[ -2  30 -27  13   6  -5] Out: -2

[[ 42  98   8 146  27]
 [  6 209 122 132  64]] Out: 27

[9 1 7 2] Out: 7

[673 247 967 740] Out: 740

[[98 57 15 33 72 49]
 [40 11 80 64 48 26]
 [51 72 74 59 20 81]] Out: 20

[[9129 9997 9466 7937 5733 3459]
 [4753 2895 2874 5607 3751 9232]
 [6967 9362 6707 9976 7804 6470]] Out: 3459

[9784 9941 6724 2634 4138 9130] Out: 6724

[-652  766  -54 -757  957] Out: -54
---
[ -35  -93   32 -102  -45   10] --> 32

[[-51  44  -1   9  40  56]
 [ -4  13 -22 -10   2 -86]] --> -22

[-42 -97  -4  50  13  11] --> -4

[ 11  82 -62  17 -87 -51] --> -62

[[ 14 -53  -8  -5  27 -81]
 [-28  14   9 -38  88 -54]] --> 9

[[-24 -29  44  49 -83  35]
 [ 22  12  10  56 -79 -29]
 [ 32  68 102  -8  11   6]] --> 102
---
Input:
array([[126, 108, 126, 106, 105, 101, 108, 118, 128,  88, 107, 174,  45,
        195, 120],
       [118, 120, 128, 118, 120, 116, 108,  85,  81, 121, 102,  95, 153,
         56,  63],
       [117, 109, 128, 113, 116, 114, 140, 108, 104, 143,  74,  72, 123,
         58, 148],
       [138, 125, 134, 133, 137, 129, 120,  89, 101, 146,  57,  82, 100,
         49,  77],
       [ 87, 101, 107, 103,  88, 102, 128, 110, 107, 113, 107, 104, 115,
        137, 205],
       [ 98, 104, 113, 102,  94, 108, 107,  99,  79, 114,  84,  61, 170,
         77, 155],
       [119, 122, 127, 129, 130, 124,  93,  76,  65, 120,  69,  68, 179,
         56,  43],
       [140, 121, 120, 125, 148, 125,  76, 111, 114, 118,  68,  81,  86,
         88,  42]])
Output: 43

Input:
array([[5, 2, 4, 3, 4, 4, 5, 3, 3, 7, 3, 2, 3, 3, 5, 3],
       [3, 6, 3, 5, 5, 6, 4, 5, 5, 4, 4, 6, 3, 3, 2, 4],
       [3, 5, 3, 6, 4, 6, 4, 4, 6, 3, 5, 6, 4, 4, 4, 5],
       [5, 3, 4, 3, 5, 4, 5, 4, 3, 7, 3, 2, 3, 3, 4, 3],
       [5, 5, 5, 3, 6, 4, 5, 5, 4, 5, 4, 4, 3, 3, 3, 4],
       [5, 7, 5, 6, 5, 4, 6, 6, 6, 4, 6, 7, 4, 4, 3, 5],
       [5, 2, 4, 3, 4, 4, 5, 3, 3, 7, 3, 2, 4, 3, 5, 3],
       [5, 4, 4, 3, 5, 5, 5, 5, 4, 7, 3, 3, 3, 2, 3, 3],
       [3, 6, 3, 5, 4, 6, 4, 5, 6, 4, 5, 6, 3, 4, 2, 5]])
Output: 3

Input:
array([[72,  8, 35, 81, 31, 17, 44, 63, 70],
       [27, 42, 51, 32, 52, 59, 56, 87, 42],
       [52, 66, 90, 10, 42, 68, 66, 46, 11],
       [76, 79, 22, 53,  9, 17, 32, 40, 50],
       [84, 69,  9, 30, 14, 28, 30, 64, 41]])
Output: 50

Input:
array([[578, 985, 620, 699, 594, 985, 603, 580, 549, 589, 492, 218],
       [522, 828, 722, 925, 709, 828, 552, 736, 557, 734, 560, 218],
       [694, 750, 660, 416, 685, 750, 617, 494, 698, 567, 706, 218],
       [405, 702, 677, 658, 687, 702, 612, 544, 468, 736, 449, 218],
       [701, 730, 670, 820, 650, 730, 674, 613, 682, 642, 600, 218]])
Output: 218

Input:
array([[  3,  -2, -13,   0,  15,   5, -14,  21,   7,  27, -36,  -8, -10,
         26,   4],
       [  5,   3,  21,  -7,  -3,  -8,  -4, -31, -29,   1,  -8,   7, -16,
         14,  24],
       [  0,  -1,   0,   7,   8,   5, -24,   0,   3, -27, -16, -37, -24,
         20,  29],
       [ -3,   2, -20, -10, -14,  -3, -25,  -5, -13, -23,  20,  17,   5,
         22, -34],
       [ 18,   0,  16,   3,  11,   3,  28,  16,  11,  -3,  -9,   9, -36,
         11,  15],
       [ 18,   6,   6,   6,   9,  13, -11,  -8,   4,  15, -29,  12,  -9,
         -5, -20],
       [-13,   8,   8,  13,  -8,   3,   4, -17,  -7, -12,  13,  25,   7,
         23,  17]])
Output: -20
